Here is a tiny trained network, its code and every weight. The questions are about switching its units off for an input and a class, where a switched-off unit gives its printed mean instead of its output.

import numpy as np


def w(rows, s, z=0):
    codes = np.array(rows[::2]) - 128.0
    scale = np.full(codes.shape[1], s)
    scale[-1] = z or s
    return codes * scale


def f(y):
    return y / 2 * (1 + np.tanh(0.7978845608 * (y + 0.044715 * y**3)))


def log_softmax(a):
    a = a - a.max(-1, keepdims=True)
    return a - np.log(np.exp(a).sum(-1, keepdims=True))


def net(x, mask):
    res = np.array(x, float).reshape(1, 4) / 4 @ E
    y = f(res @ A[0][:, :-1].T + A[0][:, -1])
    res = res + np.where(mask, y, B[0][:, -1]) @ B[0][:, :-1]
    return log_softmax(res[-1] @ U[:, :-1].T + U[:, -1])


A, B = {}, {}
E = w([
[183,175,132,58,135],'x0',
[96,97,226,73,70],'x1',
[182,7,78,93,117],'x2',
[127,127,126,127,128],'x3',
],0.02)
A[0] = w([
[110,144,184,59,30,134],'N1',
[205,192,127,2,160,179],'N2',
[9,213,142,79,74,185],'N3',
[56,62,147,239,136,255],'N4',
[184,59,174,79,21,76],'N5',
[62,215,82,211,172,247],'N6',
[183,75,49,136,184,161],'N7',
],0.011,0.0079)
B[0] = w([
[110,144,201,59,120,227],'N1',
[166,250,152,190,96,240],'N2',
[117,87,218,145,217,227],'N3',
[5,37,115,81,106,242],'N4',
[86,141,144,142,28,233],'N5',
[46,178,117,196,60,251],'N6',
[204,70,58,149,144,230],'N7',
],0.014,0.019)
U = w([
[106,134,136,145,46,242],'0',
[111,50,186,118,167,35],'1',
[122,65,55,85,172,199],'2',
[122,82,113,6,73,2],'3',
[131,189,113,167,159,104],'4',
[133,164,180,79,182,134],'5',
[220,141,105,141,143,103],'6',
],0.017,0.0042)

Each question gives the input, the list of numbers given to net, and the class t.
The units are the neurons (one row each of A and B). Each row of codes is followed by its name. A weight is (code - 128) times the scale printed after its matrix; where a second scale follows, it is the last column's (A, B and U).
mask holds one flag per neuron, in row order. A switched-off neuron (its flag False) gives its mean, the last column of its row in B, instead of its output. The means were averaged over made-up inputs and are rounded, as every weight is.
A unit's drop is (log p(t) with every unit on - log p(t) with that unit switched off) / (log p(t) with every unit on - log p(t) with every unit switched off).
The circuit of an input: a set's keep is (log p(t) with only the set's units on - log p(t) with every unit switched off) / (log p(t) with every unit on - log p(t) with every unit switched off). Starting from all 7 units, units are removed one at a time, each time the one whose removal leaves the highest keep (on an exact tie, the one counted first), for as long as the keep stays at least 0.8.
units of the circuit, in order: the units of the circuit, biggest drop first
unit that matters most: the unit with the biggest drop
k most important neurons: the k neurons with the biggest drops, biggest first
drop of u: that unit's drop, to one decimal
input [8,3,8,-8], class 0: unit that matters most -> N5
input [2,-6,-5,6], class 4: 3 most important neurons -> N4; N5; N1
input [-3,-4,1,4], class 2: units of the circuit, in order -> N2; N5
input [-3,1,-7,2], class 1: 2 most important neurons -> N3; N2
input [8,0,3,6], class 6: units of the circuit, in order -> N6; N4
input [1,3,-7,2], class 5: units of the circuit, in order -> N3; N4
input [0,3,1,-6], class 3: 3 most important neurons -> N6; N2; N3
input [6,1,8,-1], class 0: 3 most important neurons -> N5; N2; N3
input [2,0,-2,-5], class 4: units of the circuit, in order -> N4; N5
input [1,7,-7,-2], class 5: 2 most important neurons -> N4; N1
input [-8,1,8,5], class 3: 2 most important neurons -> N5; N4
input [1,-3,-8,3], class 4: 2 most important neurons -> N5; N3
input [0,6,2,-3], class 3: 2 most important neurons -> N6; N2
input [-2,-1,8,1], class 2: units of the circuit, in order -> N7
input [2,-3,-6,0], class 4: 2 most important neurons -> N4; N5
input [-2,7,7,-2], class 3: 2 most important neurons -> N2; N6
input [6,-2,4,6], class 6: drop of N1 -> 0.0
input [-2,1,3,6], class 3: drop of N3 -> 0.3
input [-5,5,-8,-6], class 1: drop of N3 -> 0.6
input [-5,7,-2,-6], class 1: units of the circuit, in order -> N3
